Below are the code and all the weights of a small trained network. Each question names an input and a target symbol and asks about switching units off, where a switched-off unit gives its printed mean instead of its output.

import numpy as np


def w(rows, s, z=0):
    codes = np.array(rows[::2]) - 128.0
    scale = np.full(codes.shape[1], s)
    scale[-1] = z or s
    return codes * scale


def norm(h):
    return h / np.sqrt((h * h).mean(-1, keepdims=True) + 1e-5)


def f(y):
    return np.maximum(y, 0)


def softmax(a):
    e = np.exp(a - a.max(-1, keepdims=True))
    return e / e.sum(-1, keepdims=True)


def log_softmax(a):
    a = a - a.max(-1, keepdims=True)
    return a - np.log(np.exp(a).sum(-1, keepdims=True))


def net(x, mask):
    ids = ['αβεηθλμπστφψω'.index(c) for c in x.split()]
    T = len(ids)
    res = E[ids] + P[:T]
    u = 0
    for l in range(2):
        r = norm(res)
        for j in range(3):
            rows = slice(2 * j, 2 * j + 2)
            q, k, v = (r @ M[l][rows].T for M in (Q, K, V))
            z = softmax(np.where(np.tri(T) > 0, q @ k.T / 2**0.5, -1e9)) @ v
            o = O[l][rows]
            res = res + np.where(mask[u + j], z, o[:, -1]) @ o[:, :-1]
        u += 3
        y = f(norm(res) @ A[l][:, :-1].T + A[l][:, -1])
        res = res + np.where(mask[u : u + 8], y, B[l][:, -1]) @ B[l][:, :-1]
        u += 8
    return log_softmax(norm(res)[-1] @ U[:, :-1].T + U[:, -1])


Q, K, V, O, A, B = {}, {}, {}, {}, {}, {}
E = w([
[131,117,67],'α',
[101,122,117],'β',
[87,160,110],'ε',
[90,143,196],'η',
[2,150,115],'θ',
[152,143,113],'λ',
[125,173,101],'μ',
[103,121,119],'π',
[164,150,162],'σ',
[115,53,145],'τ',
[131,101,169],'φ',
[146,149,106],'ψ',
[89,119,146],'ω',
],0.018)
P = w([
[130,71,254],'0',
[22,145,211],'1',
[54,163,200],'2',
[38,156,185],'3',
[15,147,187],'4',
[25,148,167],'5',
[25,147,165],'6',
[64,158,145],'7',
[39,136,154],'8',
[37,156,143],'9',
[53,138,142],'10',
[52,148,133],'11',
[42,154,122],'12',
[76,177,118],'13',
],0.0026)
Q[0] = w([
[119,123,126],'0.h0',
[130,121,252],'0.h0',
[83,199,107],'0.h1',
[77,146,39],'0.h1',
[25,82,152],'0.h2',
[70,164,55],'0.h2',
],0.022)
K[0] = w([
[129,139,122],'0.h0',
[182,53,60],'0.h0',
[104,141,21],'0.h1',
[75,102,52],'0.h1',
[2,78,114],'0.h2',
[103,176,33],'0.h2',
],0.019)
V[0] = w([
[190,127,131],'0.h0',
[71,151,53],'0.h0',
[58,118,141],'0.h1',
[136,54,1],'0.h1',
[59,50,221],'0.h2',
[185,154,220],'0.h2',
],0.0077)
O[0] = w([
[67,109,171,8],'0.h0',
[131,181,53,230],'0.h0',
[211,113,91,224],'0.h1',
[63,80,61,233],'0.h1',
[254,99,106,141],'0.h2',
[65,64,108,5],'0.h2',
],0.0071,0.0028)
A[0] = w([
[198,173,167,138],'0.n0',
[96,71,136,108],'0.n1',
[187,171,250,4],'0.n2',
[162,155,166,157],'0.n3',
[122,214,161,28],'0.n4',
[166,120,169,144],'0.n5',
[100,175,114,180],'0.n6',
[156,85,71,116],'0.n7',
],0.011,0.0033)
B[0] = w([
[188,134,95,229],'0.n0',
[148,144,141,144],'0.n1',
[5,88,121,206],'0.n2',
[155,112,106,189],'0.n3',
[173,199,118,179],'0.n4',
[93,107,108,184],'0.n5',
[179,142,115,253],'0.n6',
[80,153,112,197],'0.n7',
],0.022,0.0045)
Q[1] = w([
[113,88,122],'1.h0',
[222,117,173],'1.h0',
[109,107,32],'1.h1',
[146,79,90],'1.h1',
[94,227,87],'1.h2',
[250,108,207],'1.h2',
],0.021)
K[1] = w([
[108,104,162],'1.h0',
[104,142,34],'1.h0',
[42,141,172],'1.h1',
[84,101,134],'1.h1',
[41,63,139],'1.h2',
[136,174,7],'1.h2',
],0.022)
V[1] = w([
[32,114,169],'1.h0',
[198,90,253],'1.h0',
[103,108,80],'1.h1',
[104,109,179],'1.h1',
[69,108,108],'1.h2',
[192,156,146],'1.h2',
],0.011)
O[1] = w([
[217,101,144,27],'1.h0',
[157,245,129,3],'1.h0',
[145,130,168,206],'1.h1',
[183,148,100,110],'1.h1',
[89,136,98,232],'1.h2',
[182,115,159,12],'1.h2',
],0.011,0.0047)
A[1] = w([
[143,158,182,61],'1.n0',
[106,150,168,94],'1.n1',
[103,98,187,153],'1.n2',
[127,130,132,78],'1.n3',
[111,126,115,44],'1.n4',
[114,195,201,176],'1.n5',
[147,87,104,38],'1.n6',
[192,3,171,2],'1.n7',
],0.012,0.001)
B[1] = w([
[77,155,129,141],'1.n0',
[124,160,164,145],'1.n1',
[120,98,66,164],'1.n2',
[127,134,121,128],'1.n3',
[143,134,104,211],'1.n4',
[45,127,140,177],'1.n5',
[117,98,85,213],'1.n6',
[183,176,249,254],'1.n7',
],0.018,0.0024)
U = w([
[141,122,98,3],'α',
[201,89,36,117],'β',
[254,222,68,172],'ε',
[85,88,130,88],'η',
[114,172,112,103],'θ',
[78,185,168,243],'λ',
[133,197,127,88],'μ',
[190,101,55,78],'π',
[79,97,129,77],'σ',
[183,140,151,249],'τ',
[158,111,163,230],'φ',
[102,156,136,81],'ψ',
[110,14,102,131],'ω',
],0.0098,0.0031)

Each question gives the input, a string of symbols that net reads in full, and the target symbol t.
The units are the heads (2 rows each of Q, K, V and O) and the neurons (one row each of A and B). Each row of codes is followed by its name. A weight is (code - 128) times the scale printed after its matrix; where a second scale follows, it is the last column's (O, A, B and U).
mask holds one flag per unit, layer by layer, with each layer's heads first. A switched-off unit (its flag False) gives its mean, the last column of its rows in O or B, instead of its output. The means were averaged over made-up inputs and are rounded, as every weight is.
A unit's drop is (log p(t) with every unit on - log p(t) with that unit switched off) / (log p(t) with every unit on - log p(t) with every unit switched off).
The circuit of an input: a set's keep is (log p(t) with only the set's units on - log p(t) with every unit switched off) / (log p(t) with every unit on - log p(t) with every unit switched off). Starting from the 12 units with the biggest drops (on a tie, the unit counted first), units are removed one at a time, each time the one whose removal leaves the highest keep (on an exact tie, the one counted first), for as long as the keep stays at least 0.8.
units of the circuit, in order: the units of the circuit, biggest drop first
most important unit: the unit with the biggest drop
top k neurons: the k neurons with the biggest drops, biggest first
top k neurons in layer l: the k neurons of layer l with the biggest drops, biggest first
which heads matter: for each layer, one digit per head in row order, 1 if its drop is at least 0.15 and else 0, layers parted by /
drop of u: that unit's drop, to one decimal
input β λ λ ω, target ω: top 2 neurons : [0.n2, 0.n3]
input λ λ ε ε η φ σ ω λ α, target ε: units of the circuit, in order : [0.h0, 1.h0]
input α ω σ β π, target ω: which heads matter : 010 / 100
input λ ω φ β τ θ α θ λ η ω, target ε: top 2 neurons : [0.n2, 0.n7]
input λ α λ λ, target ε: which heads matter : 111 / 110
input α ω β λ ε, target ω: units of the circuit, in order : [1.h0, 0.h1]
input λ ε β π π ψ α λ π, target ε: which heads matter : 111 / 100
input α ω λ, target ω: which heads matter : 010 / 100
input λ λ ω α λ β λ π η λ λ ψ λ, target ε: most important unit : 0.h1
input λ φ μ λ β ψ λ λ π λ φ θ λ α, target ε: which heads matter : 101 / 100
input α λ η ψ λ α β ω λ α λ, target ω: top 2 neurons : [0.n2, 0.n0]
input α λ ε ε β ω, target ω: which heads matter : 010 / 101
input α σ θ μ η β, target ω: which heads matter : 010 / 100
input α θ β λ β, target ω: most important unit : 1.h0
input β ε ω ε ε, target ε: which heads matter : 011 / 000
input μ β λ, target λ: top 3 neurons : [0.n0, 0.n2, 1.n5]
input μ ψ β λ λ, target λ: top 2 neurons in layer 0 : [0.n2, 0.n0]
input β β ε, target ε: drop of 0.n2 : 0.4
input λ μ α τ λ ω ω, target ε: drop of 0.n2 : 0.5
input μ ε ω φ η η, target ω: drop of 0.h1 : 0.0
